Below is a small trained network, with its code and all its weights. Each question gives an input and a target symbol and asks what happens when units are switched off, that is, made to give their printed mean instead of their output.

import numpy as np


def w(rows, s, z=0):
    codes = np.array(rows[::2]) - 128.0
    scale = np.full(codes.shape[1], s)
    scale[-1] = z or s
    return codes * scale


def norm(h):
    return h / np.sqrt((h * h).mean(-1, keepdims=True) + 1e-5)


def softmax(a):
    e = np.exp(a - a.max(-1, keepdims=True))
    return e / e.sum(-1, keepdims=True)


def log_softmax(a):
    a = a - a.max(-1, keepdims=True)
    return a - np.log(np.exp(a).sum(-1, keepdims=True))


def net(x, mask):
    ids = ['βγδεζηθλμξπσφψω'.index(c) for c in x.split()]
    T = len(ids)
    res = E[ids] + P[:T]
    u = 0
    for l in range(3):
        r = norm(res)
        for j in range(3):
            rows = slice(2 * j, 2 * j + 2)
            q, k, v = (r @ M[l][rows].T for M in (Q, K, V))
            z = softmax(np.where(np.tri(T) > 0, q @ k.T / 2**0.5, -1e9)) @ v
            o = O[l][rows]
            res = res + np.where(mask[u + j], z, o[:, -1]) @ o[:, :-1]
        u += 3
    return log_softmax(norm(res)[-1] @ U[:, :-1].T + U[:, -1])


Q, K, V, O = {}, {}, {}, {}
E = w([
[111,134,118,103,72,136,137,14,127,170],'β',
[46,161,67,106,129,114,64,159,122,94],'γ',
[124,105,96,209,149,165,109,130,114,64],'δ',
[92,73,122,136,125,149,128,147,214,157],'ε',
[40,79,110,115,76,134,205,118,134,74],'ζ',
[82,118,72,210,117,61,163,64,139,81],'η',
[88,187,98,168,145,68,124,74,168,151],'θ',
[55,131,169,158,17,185,162,159,107,128],'λ',
[61,53,24,133,49,192,186,163,99,169],'μ',
[155,136,119,195,46,54,90,158,149,116],'ξ',
[120,150,119,207,137,146,94,131,141,205],'π',
[138,117,150,190,131,70,110,121,15,146],'σ',
[67,174,90,138,97,171,154,173,101,193],'φ',
[234,99,5,119,158,121,104,164,20,144],'ψ',
[84,92,183,102,199,95,167,100,71,190],'ω',
],0.021)
P = w([
[2,86,91,69,111,141,14,77,141,134],'0',
[25,68,112,101,104,132,16,94,125,133],'1',
[36,58,99,128,108,128,36,102,99,138],'2',
[51,82,79,139,122,137,73,93,101,130],'3',
[59,90,81,145,132,119,85,109,113,143],'4',
[79,102,69,157,131,124,106,122,113,148],'5',
[79,122,73,162,143,117,127,124,109,160],'6',
[93,131,77,176,142,110,143,142,134,165],'7',
[106,142,83,182,143,110,162,160,128,170],'8',
[122,156,87,185,145,101,173,173,137,175],'9',
[137,160,97,189,145,98,193,183,132,174],'10',
[156,166,112,197,139,90,215,199,141,182],'11',
[168,182,102,198,136,97,226,196,145,175],'12',
[166,193,100,187,150,89,238,190,147,187],'13',
],0.0094)
Q[0] = w([
[27,108,17,249,32,65,108,127,74,172],'L0H1',
[246,130,199,110,179,82,81,127,118,108],'L0H1',
[90,95,55,133,121,232,201,120,79,130],'L0H2',
[165,182,159,131,106,157,106,134,189,81],'L0H2',
[215,1,220,54,128,118,80,181,111,87],'L0H3',
[242,146,184,24,173,164,155,131,174,26],'L0H3',
],0.0072)
K[0] = w([
[149,166,129,154,191,65,240,243,117,165],'L0H1',
[109,49,111,105,119,156,77,62,120,169],'L0H1',
[136,127,101,86,137,159,248,137,162,133],'L0H2',
[126,110,120,117,95,142,66,154,189,109],'L0H2',
[46,120,97,60,157,132,2,97,122,110],'L0H3',
[69,79,103,100,91,144,40,85,139,50],'L0H3',
],0.0097)
V[0] = w([
[57,162,63,103,220,210,161,196,159,51],'L0H1',
[63,133,218,119,124,200,156,123,91,178],'L0H1',
[174,181,177,110,179,85,149,137,151,134],'L0H2',
[110,174,143,118,93,250,248,129,114,96],'L0H2',
[123,90,93,65,119,41,117,112,199,108],'L0H3',
[131,168,106,147,255,103,101,115,191,207],'L0H3',
],0.0059)
O[0] = w([
[133,140,61,131,254,55,77,79,156,159,132],'L0H1',
[79,146,160,179,145,215,135,130,119,151,133],'L0H1',
[145,182,123,220,209,208,165,132,85,115,1],'L0H2',
[163,94,211,203,163,6,73,119,191,156,65],'L0H2',
[212,131,89,73,170,151,216,160,108,96,101],'L0H3',
[142,89,80,189,166,159,142,39,82,51,169],'L0H3',
],0.0083,0.0057)
Q[1] = w([
[120,135,126,113,122,170,126,146,215,133],'L1H1',
[201,178,224,106,190,193,106,156,105,45],'L1H1',
[254,136,129,51,215,52,92,124,95,165],'L1H2',
[146,138,182,165,190,70,71,210,45,182],'L1H2',
[194,119,172,156,106,159,147,147,107,39],'L1H3',
[216,155,185,64,186,188,86,122,182,59],'L1H3',
],0.0085)
K[1] = w([
[160,114,129,132,119,123,108,118,115,143],'L1H1',
[72,121,122,45,111,165,2,124,133,39],'L1H1',
[83,120,80,24,111,129,6,137,200,14],'L1H2',
[97,163,110,67,131,139,33,118,108,71],'L1H2',
[161,166,181,37,112,243,44,75,79,103],'L1H3',
[73,91,122,55,80,134,62,71,171,56],'L1H3',
],0.0074)
V[1] = w([
[96,100,240,16,186,61,111,97,61,114],'L1H1',
[170,81,192,133,69,122,44,32,154,130],'L1H1',
[130,52,151,96,109,190,155,91,198,129],'L1H2',
[82,117,143,129,174,45,199,120,158,109],'L1H2',
[234,69,103,174,151,127,70,111,119,254],'L1H3',
[115,244,145,103,141,105,63,100,85,78],'L1H3',
],0.0064)
O[1] = w([
[100,169,144,80,167,223,211,144,97,132,217],'L1H1',
[154,177,137,130,146,96,95,64,122,93,146],'L1H1',
[194,109,91,151,158,84,146,186,148,136,112],'L1H2',
[123,134,96,113,130,142,157,149,119,108,115],'L1H2',
[123,114,85,115,92,180,104,165,116,115,76],'L1H3',
[132,213,116,199,52,8,137,127,118,128,5],'L1H3',
],0.011,0.0021)
Q[2] = w([
[188,100,105,144,126,199,71,101,217,139],'L2H1',
[61,31,161,102,189,76,66,127,241,111],'L2H1',
[144,231,151,59,175,175,146,98,198,78],'L2H2',
[61,28,49,128,35,45,78,113,104,169],'L2H2',
[111,177,53,134,64,97,146,125,232,38],'L2H3',
[129,158,167,121,125,2,92,147,113,101],'L2H3',
],0.0074)
K[2] = w([
[164,104,132,142,108,105,212,90,191,174],'L2H1',
[137,78,94,156,72,163,122,188,172,186],'L2H1',
[75,75,163,96,134,121,128,92,146,38],'L2H2',
[157,88,93,254,121,66,166,218,78,182],'L2H2',
[127,134,94,125,108,127,114,166,225,75],'L2H3',
[214,128,150,142,100,59,139,120,124,164],'L2H3',
],0.0091)
V[2] = w([
[142,180,146,118,123,131,159,125,151,129],'L2H1',
[70,46,29,156,131,145,138,160,145,164],'L2H1',
[127,55,138,190,146,65,172,85,79,81],'L2H2',
[17,108,116,121,2,163,98,121,188,36],'L2H2',
[196,217,121,148,115,183,135,168,183,115],'L2H3',
[77,140,82,129,105,182,155,159,228,55],'L2H3',
],0.0065)
O[2] = w([
[185,97,171,167,63,99,69,49,88,104,80],'L2H1',
[171,128,156,137,95,174,129,104,162,109,252],'L2H1',
[56,103,204,35,102,127,140,138,164,51,134],'L2H2',
[186,164,170,194,143,162,138,166,181,88,254],'L2H2',
[126,150,95,123,60,111,52,161,180,107,7],'L2H3',
[151,147,153,159,135,1,67,136,131,102,164],'L2H3',
],0.0084,0.0071)
U = w([
[162,169,107,89,72,181,139,22,177,170,97],'β',
[135,254,76,132,155,94,161,77,149,143,82],'γ',
[80,186,110,100,154,139,55,147,137,80,228],'δ',
[220,98,85,99,154,154,93,130,109,133,208],'ε',
[138,127,210,86,249,111,140,130,111,159,252],'ζ',
[95,78,172,104,142,70,178,130,158,90,52],'η',
[127,123,95,159,123,78,182,81,119,61,10],'θ',
[102,171,169,159,135,105,109,162,156,243,75],'λ',
[153,87,113,95,130,195,94,134,226,154,59],'μ',
[211,174,126,113,61,131,149,171,165,102,243],'ξ',
[147,65,146,184,134,152,36,72,125,63,113],'π',
[65,152,225,133,54,147,94,118,117,122,86],'σ',
[109,116,114,212,129,146,57,98,139,193,55],'φ',
[96,30,52,95,60,122,107,130,107,185,61],'ψ',
[112,142,123,158,136,206,185,131,79,101,235],'ω',
],0.0089,0.0032)

Each question gives the input, a string of symbols that net reads in full, and the target symbol t.
The units are the heads (2 rows each of Q, K, V and O). Each row of codes is followed by its name. A weight is (code - 128) times the scale printed after its matrix; where a second scale follows, it is the last column's (O and U).
mask holds one flag per head, layer by layer. A switched-off head (its flag False) gives its mean, the last column of its rows in O, instead of its output. The means were averaged over made-up inputs and are rounded, as every weight is.
A unit's drop is (log p(t) with every unit on - log p(t) with that unit switched off) / (log p(t) with every unit on - log p(t) with every unit switched off).
The circuit of an input: a set's keep is (log p(t) with only the set's units on - log p(t) with every unit switched off) / (log p(t) with every unit on - log p(t) with every unit switched off). Starting from all 9 units, units are removed one at a time, each time the one whose removal leaves the highest keep (on an exact tie, the one counted first), for as long as the keep stays at least 0.8.
units of the circuit, in order: the units of the circuit, biggest drop first
most important unit: the unit with the biggest drop
which heads matter: for each layer, one digit per head in row order, 1 if its drop is at least 0.15 and else 0, layers parted by /
drop of u: that unit's drop, to one decimal
input β ω ξ γ λ δ β β ε ζ β μ σ β, target σ: most important unit : L0H1
input ζ σ β β ω ξ ε ψ β ζ, target ψ: which heads matter : 000 / 101 / 010
input ψ π γ θ β π γ γ γ θ γ ψ ψ, target ψ: which heads matter : 000 / 100 / 010
input ξ β φ λ λ σ ξ, target σ: which heads matter : 000 / 010 / 000
input β ω σ ε γ γ γ γ β, target γ: units of the circuit, in order : [L0H1, L1H3]
input γ γ γ ε η π γ, target π: which heads matter : 001 / 100 / 000
input π ζ ξ μ β γ ξ β β, target ξ: units of the circuit, in order : [L0H1, L2H2]
input γ β σ γ ζ λ π, target π: units of the circuit, in order : [L0H3, L1H1]
input σ γ β β λ π η, target π: which heads matter : 000 / 100 / 000
input γ θ φ, target λ: which heads matter : 001 / 000 / 000
input γ γ β γ, target γ: units of the circuit, in order : [L1H3, L1H1]
input ξ ψ σ ε ψ σ, target ψ: which heads matter : 000 / 010 / 010
input β γ ξ η ζ γ δ γ μ, target μ: which heads matter : 010 / 001 / 100
input γ ω μ ξ, target ξ: units of the circuit, in order : [L2H2, L0H2]
input β ξ ζ γ γ γ π β, target π: which heads matter : 001 / 100 / 000
input φ μ ζ λ β γ ω γ, target ω: which heads matter : 000 / 100 / 000
input ζ γ ζ ζ ψ β, target ψ: most important unit : L2H2
input μ γ π φ λ γ β μ ω δ γ ψ ξ, target ψ: which heads matter : 010 / 000 / 010
input ζ γ ω β γ β δ ζ ζ γ, target ζ: which heads matter : 000 / 001 / 000
input φ μ σ φ θ γ γ ζ λ, target λ: most important unit : L0H3
input γ γ ζ γ β ξ η ψ ζ γ σ ζ δ, target π: which heads matter : 000 / 000 / 000
input ψ ψ β ξ φ γ γ γ π β γ ζ γ ζ, target ζ: drop of L0H1 : 0.3
input γ σ γ ω μ γ θ ω γ γ ω ζ ω θ, target ω: drop of L0H1 : 0.1
input ξ γ ξ π γ ζ γ β ω β η γ ζ λ, target λ: drop of L0H2 : 0.2
input γ β γ η γ λ ξ ω π, target ω: drop of L1H1 : 0.0
